After every row comes one of two labels: whether the row has a hidden trait. Each part has its own trait and labels.
In the rows, zero is written as 128.
135  112  142  109  127  123  127  136  125  117  127  127  151  135  119  115  178  126  130  143 -> D
149  117  137  66  130  143  107  128  132  144  117  133  145  129  126  128  165  144  124  153 -> D
120  112  103  98  134  136  113  127  131  93  120  118  147  125  131  98  169  128  115  153 -> D
121  105  114  93  137  118  110  122  127  83  117  127  140  116  130  133  189  128  124  148 -> D
116  114  112  103  135  141  117  127  130  99  113  101  150  123  133  93  206  130  92  152 -> D
123  113  118  91  131  126  109  131  137  82  113  107  165  134  128  87  225  121  99  161 -> D
140  107  129  140  128  129  147  135  117  137  135  138  127  123  129  111  156  117  126  119 -> D
136  125  125  117  138  115  119  127  125  108  122  119  149  146  124  139  148  127  123  156 -> C
119  105  130  89  139  127  121  126  130  104  118  119  160  143  124  106  195  129  111  162 -> D
118  119  109  87  141  134  103  131  146  108  117  125  131  101  141  109  226  130  105  164 -> D
97  113  117  84  142  140  103  115  132  87  108  117  149  119  137  95  165  140  126  144 -> D
135  115  139  110  134  129  120  127  127  125  126  124  149  136  123  127  158  137  159  149 -> D
106  123  99  70  177  148  90  130  134  100  137  93  116  163  154  194  197  189  60  115 -> C
148  101  137  117  143  125  110  131  131  132  126  141  147  141  130  113  186  130  140  148 -> D
138  127  128  121  135  126  115  124  126  100  123  111  149  150  133  125  150  123  123  148 -> C
124  114  131  109  140  139  112  113  132  130  122  121  140  131  125  134  153  131  157  175 -> D
124  109  136  97  134  125  110  131  131  108  119  116  167  138  124  100  200  131  122  165 -> D
119  129  126  115  145  127  112  125  129  98  120  114  150  136  125  137  147  132  131  157 -> C
123  119  127  118  142  142  119  118  126  138  128  131  130  116  131  130  130  137  163  140 -> D
116  116  114  81  151  144  90  113  139  100  112  119  158  136  144  118  174  144  125  181 -> D
138  126  125  107  134  125  113  122  122  103  122  109  134  149  127  131  170  133  137  156 -> C
120  129  113  102  135  120  107  123  134  94  116  111  156  149  124  118  186  124  100  179 -> C
136  122  125  107  129  109  120  136  126  106  120  107  155  155  115  112  173  119  113  167 -> C
136  125  142  114  135  124  115  125  124  121  125  124  149  145  117  132  147  135  128  162 -> C
119  129  117  116  131  114  132  126  127  106  123  101  141  140  124  107  142  124  101  141 -> C
138  121  135  105  139  110  103  127  125  97  120  113  163  152  123  124  170  130  136  161 -> C
133  123  124  111  134  112  114  129  126  103  120  116  150  147  128  119  153  126  117  159 -> C
127  106  137  109  136  125  118  131  130  128  123  132  160  144  117  109  194  135  142  150 -> D
122  132  115  105  135  124  112  124  135  95  116  104  158  147  131  115  180  130  104  169 -> C
128  112  130  94  135  127  111  131  134  99  119  115  163  142  124  94  207  126  124  163 -> D
110  116  101  82  137  125  111  125  134  65  110  103  157  141  144  96  228  106  65  181 -> C
126  129  127  105  137  121  112  122  128  113  121  115  146  136  126  118  159  133  124  160 -> C
133  132  114  117  132  128  121  124  128  101  121  115  143  141  126  115  149  126  111  153 -> C
127  135  127  118  139  129  118  119  118  122  125  130  141  126  125  134  110  130  125  147 -> C
128  115  115  111  136  149  128  131  137  97  124  129  126  141  132  119  232  134  105  157 -> D
126  131  126  112  137  126  113  122  126  114  121  119  145  141  130  132  135  132  134  156 -> C
151  123  80  97  126  128  112  118  130  161  122  131  150  158  144  145  166  125  123  151 -> C
138  111  133  101  123  123  123  134  123  117  124  123  152  133  111  132  174  130  157  150 -> D
129  121  127  119  140  133  124  126  126  108  123  128  135  128  133  120  172  129  119  147 -> D
133  123  118  105  138  121  116  126  126  99  120  110  152  147  125  150  157  126  105  164 -> C
119  131  103  87  140  149  116  112  134  77  117  90  147  137  147  119  154  141  72  168 -> C
125  128  107  113  131  130  126  125  128  93  119  108  132  134  124  122  164  122  101  150 -> C
204  130  121  54  170  161  145  106  167  70  104  110  183  193  82  64  84  122  156  164 -> C
121  133  121  95  141  125  108  121  130  111  118  113  152  144  132  124  164  135  134  172 -> C
125  117  124  97  124  122  123  132  133  100  122  101  148  132  126  101  180  115  93  136 -> D
132  123  119  115  133  124  112  125  128  97  122  117  153  143  125  124  171  132  109  161 -> C
129  124  132  115  133  122  113  120  124  108  121  110  142  147  129  119  154  134  108  156 -> C
140  130  98  92  131  128  120  123  123  93  118  101  137  133  139  115  149  132  130  153 -> C
113  94  112  76  139  154  117  119  132  109  117  126  161  92  146  114  216  128  126  164 -> D
124  117  103  107  136  124  137  126  130  96  122  109  124  123  122  92  178  114  111  140 -> D
137  119  133  103  133  104  106  130  118  136  121  117  157  147  131  148  137  131  135  168 -> C
139  138  118  126  132  121  120  128  125  117  123  122  137  137  131  154  153  119  129  163 -> C
111  119  119  107  137  143  124  120  135  105  120  120  132  117  135  115  180  124  107  146 -> D
123  112  105  90  135  140  101  125  137  84  113  120  158  130  129  98  222  128  98  166 -> D
126  106  117  89  124  139  115  124  138  106  120  116  145  123  124  111  177  142  105  153 -> D
121  128  113  86  138  128  107  125  133  92  111  100  149  145  133  109  180  126  98  169 -> C
122  128  88  122  151  152  132  118  135  109  117  111  117  110  131  102  164  118  69  140 -> D

Part 2:
68  89  75  167  103  130  81  96  149  123  135  104  130  103  145  96  90  169  118  133  136  149  119  96  134  106  117  133  137  131  107  128  131  105  87  161  81  145  148  170  81  146  133  86  132  163  108  151  113  137  105  110  61  83  124  119  100  141  86  130  107  145  143  120  119  133  139  113  96  112  143  70  158  165  124  103  158  114  137  79  136  42  135  130  105  107  118  66  110  138  169  101  107  129  137  138  142  120  112  151  130  196  134  158  138  152  138  109 -> Ld
76  118  195  153  112  84  114  151  115  116  145  137  124  160  105  103  158  120  85  138  108  120  136  100  137  149  114  137  142  124  80  133  107  155  109  73  111  105  158  120  116  173  134  165  101  132  72  123  142  121  144  70  78  110  124  140  117  101  156  105  119  57  132  110  188  198  136  98  123  130  147  138  125  118  105  114  116  108  175  135  156  117  183  116  157  118  119  184  149  103  147  104  102  116  132  97  117  105  136  124  157  172  166  121  149  125  112  143 -> SR
116  113  178  119  133  123  166  99  153  89  134  138  142  129  126  122  160  171  130  120  156  103  168  114  137  146  111  114  107  110  140  109  132  178  144  66  63  126  142  130  42  135  124  128  125  145  167  103  154  105  164  114  132  148  109  116  117  102  161  126  150  166  152  112  153  175  111  122  83  123  148  250  149  125  124  123  162  93  169  144  157  104  127  90  110  105  163  127  169  148  164  134  106  125  132  106  149  97  116  108  98  168  93  141  149  76  128  174 -> Ld
81  162  95  186  160  105  127  162  151  86  152  142  158  136  116  169  198  90  140  141  148  105  123  103  140  122  120  114  108  117  137  150  81  140  118  148  98  150  129  96  81  111  141  142  108  100  138  120  127  71  137  89  185  127  130  83  105  131  113  128  129  119  118  150  133  116  95  123  116  76  133  115  126  136  151  140  111  167  172  113  114  112  157  147  106  152  150  64  143  189  88  116  146  145  145  139  95  37  127  161  175  141  166  174  114  79  116  139 -> SR
80  96  136  155  90  127  97  90  132  121  145  100  121  192  130  165  108  101  121  112  116  138  127  87  133  103  108  87  102  140  113  127  159  75  116  233  152  152  112  152  133  56  111  165  98  103  113  148  144  132  165  63  69  148  116  142  134  117  149  165  153  172  130  118  133  93  92  148  182  123  170  124  147  106  110  87  110  129  106  98  156  131  114  131  105  113  119  94  108  145  178  138  126  94  123  155  140  144  86  171  78  124  135  148  129  136  72  123 -> SR
184  107  153  131  137  93  123  96  145  90  76  131  139  69  123  119  107  151  114  124  142  129  97  87  139  105  152  148  131  105  153  120  128  138  112  136  115  148  113  103  40  171  115  116  131  137  120  123  134  168  110  62  92  102  109  117  72  122  135  137  158  120  75  102  127  122  130  78  147  128  152  140  140  155  150  117  163  133  135  120  120  119  135  113  101  124  108  117  141  94  128  114  139  125  106  151  115  83  120  141  133  145  124  174  113  123  142  162 -> SR
40  141  171  138  86  153  130  105  123  149  92  169  103  127  133  157  64  143  125  82  105  123  107  128  116  137  140  122  119  183  107  140  113  118  127  143  152  151  153  74  171  95  105  149  147  172  137  173  142  143  94  168  146  89  113  122  138  117  110  120  104  193  144  141  112  137  143  125  114  160  142  152  138  138  114  120  105  183  78  127  84  80  90  97  99  116  143  88  111  115  131  114  72  128  113  118  170  101  116  132  118  122  147  156  130  191  170  85 -> SR
168  122  115  100  127  95  135  131  140  198  133  148  133  63  128  113  151  103  136  142  130  113  141  166  137  116  161  114  107  86  172  141  112  105  148  129  178  51  141  88  91  83  104  103  125  138  119  113  114  91  129  161  123  133  114  118  96  99  98  124  176  182  138  139  86  135  170  156  86  103  119  120  146  112  135  107  125  184  131  123  106  125  95  142  193  120  147  126  126  137  91  134  106  116  101  84  133  151  174  123  146  118  108  109  114  144  165  133 -> SR
146  184  104  135  78  134  121  136  107  112  120  121  109  176  134  94  107  172  125  113  109  145  105  171  127  94  146  137  130  156  124  97  73  99  138  102  210  179  143  123  152  145  98  88  130  174  141  116  131  207  124  56  32  72  127  141  123  126  155  124  108  182  134  132  108  134  81  122  165  147  150  83  142  152  147  90  147  177  112  178  161  147  91  141  131  152  119  154  171  139  127  128  116  118  140  116  122  114  140  125  106  111  141  134  145  150  179  78 -> Ld
149  116  107  121  111  103  119  117  111  152  131  148  170  110  88  124  118  123  143  154  107  126  124  75  129  116  114  98  122  131  73  148  148  114  141  139  119  152  168  182  156  158  142  130  130  135  105  149  84  117  130  189  121  126  139  106  142  118  86  123  177  96  82  150  112  135  123  104  111  134  123  97  126  100  134  101  157  137  119  88  140  109  147  151  122  142  105  132  103  122  124  142  145  153  147  83  123  185  121  120  150  119  124  170  140  184  46  134 -> SR
92  208  184  141  137  163  117  96  129  119  128  96  82  75  146  109  108  107  145  130  149  112  160  32  90  101  105  115  102  89  166  131  166  119  157  125  155  69  117  168  112  221  101  147  140  121  118  130  111  118  61  12  125  142  119  152  137  113  107  111  112  133  140  113  126  117  114  95  174  174  128  80  103  145  156  107  153  156  168  152  142  121  148  132  121  120  125  101  172  115  179  154  121  146  126  151  129  77  127  95  172  142  147  109  126  201  159  139 -> Ld
59  182  144  116  120  94  146  172  118  113  133  89  106  79  101  111  90  149  120  141  112  113  114  119  127  120  125  136  127  130  124  142  139  103  164  88  134  108  132  147  134  113  114  105  85  136  141  124  130  140  101  152  77  77  112  160  137  153  158  143  106  83  137  147  120  88  93  119  114  152  112  110  123  132  122  97  123  94  136  65  129  174  142  129  109  121  144  163  113  125  109  136  131  103  151  173  132  165  121  163  117  98  123  134  115  113  93  160 -> Ld
169  61  188  88  137  98  141  123  134  126  138  120  127  149  136  133  153  151  114  128  137  141  168  255  87  102  108  115  118  85  153  81  114  115  127  118  112  130  123  140  99  127  124  102  128  183  125  136  131  116  193  174  157  157  149  133  127  133  99  140  119  178  119  122  106  145  131  91  156  126  125  95  129  111  130  122  144  75  105  137  112  150  109  95  109  138  131  108  90  151  148  104  148  103  129  153  121  149  137  158  120  103  108  114  152  134  178  142 -> Ld
